Here is a tiny trained network, its code and every weight. The questions are about switching its units off for an input and a class, where a switched-off unit gives its printed mean instead of its output.

import numpy as np


def w(rows, s, z=0):
    codes = np.array(rows[::2]) - 128.0
    scale = np.full(codes.shape[1], s)
    scale[-1] = z or s
    return codes * scale


def norm(h):
    return h / np.sqrt((h * h).mean(-1, keepdims=True) + 1e-5)


def f(y):
    return y / 2 * (1 + np.tanh(0.7978845608 * (y + 0.044715 * y**3)))


def log_softmax(a):
    a = a - a.max(-1, keepdims=True)
    return a - np.log(np.exp(a).sum(-1, keepdims=True))


def net(x, mask):
    res = np.array(x, float).reshape(1, 4) / 4 @ E
    u = 0
    for l in range(3):
        y = f(norm(res) @ A[l][:, :-1].T + A[l][:, -1])
        res = res + np.where(mask[u : u + 12], y, B[l][:, -1]) @ B[l][:, :-1]
        u += 12
    return log_softmax(norm(res)[-1] @ U[:, :-1].T + U[:, -1])


A, B = {}, {}
E = w([
[216,85,72,227],'x0',
[252,135,209,106],'x1',
[120,71,106,70],'x2',
[132,71,230,192],'x3',
],0.0033)
A[0] = w([
[97,197,44,17,4],'0.n1',
[221,145,58,96,91],'0.n2',
[96,110,23,142,252],'0.n3',
[143,19,135,165,157],'0.n4',
[223,148,79,149,164],'0.n5',
[116,236,90,74,98],'0.n6',
[140,84,119,2,209],'0.n7',
[2,196,232,202,143],'0.n8',
[79,53,131,108,110],'0.n9',
[86,123,147,102,102],'0.n10',
[133,170,150,99,112],'0.n11',
[161,155,185,138,134],'0.n12',
],0.0073,0.0021)
B[0] = w([
[247,1,11,135,234],'0.n1',
[43,233,155,68,181],'0.n2',
[176,198,164,60,253],'0.n3',
[241,95,120,106,176],'0.n4',
[133,164,116,37,200],'0.n5',
[108,37,174,191,195],'0.n6',
[123,153,131,52,232],'0.n7',
[27,161,151,135,226],'0.n8',
[143,181,93,108,152],'0.n9',
[120,141,133,107,141],'0.n10',
[164,44,108,85,140],'0.n11',
[104,54,91,75,156],'0.n12',
],0.0045,0.0037)
A[1] = w([
[163,124,143,151,96],'1.n1',
[107,37,153,124,1],'1.n2',
[148,139,85,205,58],'1.n3',
[45,184,199,165,151],'1.n4',
[111,88,2,190,92],'1.n5',
[76,163,132,204,110],'1.n6',
[239,63,67,169,231],'1.n7',
[166,124,102,154,167],'1.n8',
[170,177,56,109,144],'1.n9',
[162,126,157,133,137],'1.n10',
[142,145,187,113,132],'1.n11',
[137,175,137,121,32],'1.n12',
],0.008,0.00093)
B[1] = w([
[72,76,68,65,128],'1.n1',
[109,140,194,115,137],'1.n2',
[183,152,125,119,131],'1.n3',
[145,136,35,253,193],'1.n4',
[153,59,179,141,175],'1.n5',
[105,126,196,202,145],'1.n6',
[191,105,62,93,253],'1.n7',
[156,100,127,141,147],'1.n8',
[143,171,110,154,235],'1.n9',
[127,89,116,128,141],'1.n10',
[71,64,140,181,153],'1.n11',
[117,127,154,105,135],'1.n12',
],0.0057,0.0036)
A[2] = w([
[163,153,186,139,135],'2.n1',
[152,130,29,160,146],'2.n2',
[92,245,198,212,146],'2.n3',
[142,157,184,93,133],'2.n4',
[139,91,209,98,113],'2.n5',
[134,89,115,66,121],'2.n6',
[104,131,106,156,3],'2.n7',
[178,118,73,128,134],'2.n8',
[217,121,92,102,110],'2.n9',
[113,55,169,131,119],'2.n10',
[152,40,195,167,111],'2.n11',
[2,140,160,90,58],'2.n12',
],0.0075,0.0032)
B[2] = w([
[58,51,132,119,128],'2.n1',
[146,56,164,29,212],'2.n2',
[252,101,103,235,212],'2.n3',
[89,48,244,199,142],'2.n4',
[85,99,115,132,140],'2.n5',
[158,163,127,213,199],'2.n6',
[52,55,121,127,97],'2.n7',
[165,118,40,114,208],'2.n8',
[127,97,29,149,253],'2.n9',
[57,116,213,93,139],'2.n10',
[87,132,93,59,151],'2.n11',
[78,166,59,97,158],'2.n12',
],0.004,0.0037)
U = w([
[82,225,105,42,142],'0',
[160,198,169,150,3],'1',
[235,77,45,68,193],'2',
[85,119,136,249,130],'3',
[78,68,216,56,95],'4',
],0.011,0.0049)

Each question gives the input, the list of numbers given to net, and the class t.
The units are the neurons (one row each of A and B). Each row of codes is followed by its name. A weight is (code - 128) times the scale printed after its matrix; where a second scale follows, it is the last column's (A, B and U).
mask holds one flag per neuron, layer by layer. A switched-off neuron (its flag False) gives its mean, the last column of its row in B, instead of its output. The means were averaged over made-up inputs and are rounded, as every weight is.
A unit's drop is (log p(t) with every unit on - log p(t) with that unit switched off) / (log p(t) with every unit on - log p(t) with every unit switched off).
The circuit of an input: a set's keep is (log p(t) with only the set's units on - log p(t) with every unit switched off) / (log p(t) with every unit on - log p(t) with every unit switched off). Starting from the 12 units with the biggest drops (on a tie, the unit counted first), units are removed one at a time, each time the one whose removal leaves the highest keep (on an exact tie, the one counted first), for as long as the keep stays at least 0.8.
circuit, biggest first: the units of the circuit, biggest drop first
unit that matters most: the unit with the biggest drop
k most important neurons: the k neurons with the biggest drops, biggest first
k most important neurons of layer l: the k neurons of layer l with the biggest drops, biggest first
drop when u is switched off: that unit's drop, to one decimal
input [-7,4,5,-1], class 4: circuit, biggest first : [1.n7; 2.n4]
input [-8,3,-4,-2], class 4: most important neuron : [0.n11]
input [-7,-7,-3,-3], class 4: 2 most important neurons of layer 1 : [1.n5; 1.n9]
input [-2,2,-4,7], class 3: circuit, biggest first : [0.n8; 1.n4]
input [-8,-2,0,-5], class 2: 2 most important neurons : [0.n1; 0.n2]
input [-1,7,7,-2], class 0: 2 most important neurons : [0.n2; 0.n1]
input [-7,6,-3,-4], class 4: 2 most important neurons of layer 0 : [0.n6; 0.n4]
input [-4,3,-7,-3], class 4: 3 most important neurons : [0.n11; 0.n6; 0.n12]
input [-5,-2,-3,-1], class 3: 2 most important neurons : [0.n8; 0.n4]
input [-7,4,0,6], class 3: 2 most important neurons : [0.n1; 1.n4]
input [-4,-6,-2,-1], class 3: 2 most important neurons : [0.n8; 0.n5]
input [-2,-1,8,6], class 4: 2 most important neurons : [0.n1; 0.n4]
input [-7,-1,6,3], class 0: 2 most important neurons of layer 2 : [2.n12; 2.n2]
input [3,6,4,-5], class 0: unit that matters most : 0.n2
input [5,2,2,-5], class 0: drop when 0.n2 is switched off : 0.5
input [-3,-5,5,8], class 3: drop when 1.n1 is switched off : 0.0
input [-5,5,1,4], class 4: drop when 0.n2 is switched off : 0.1
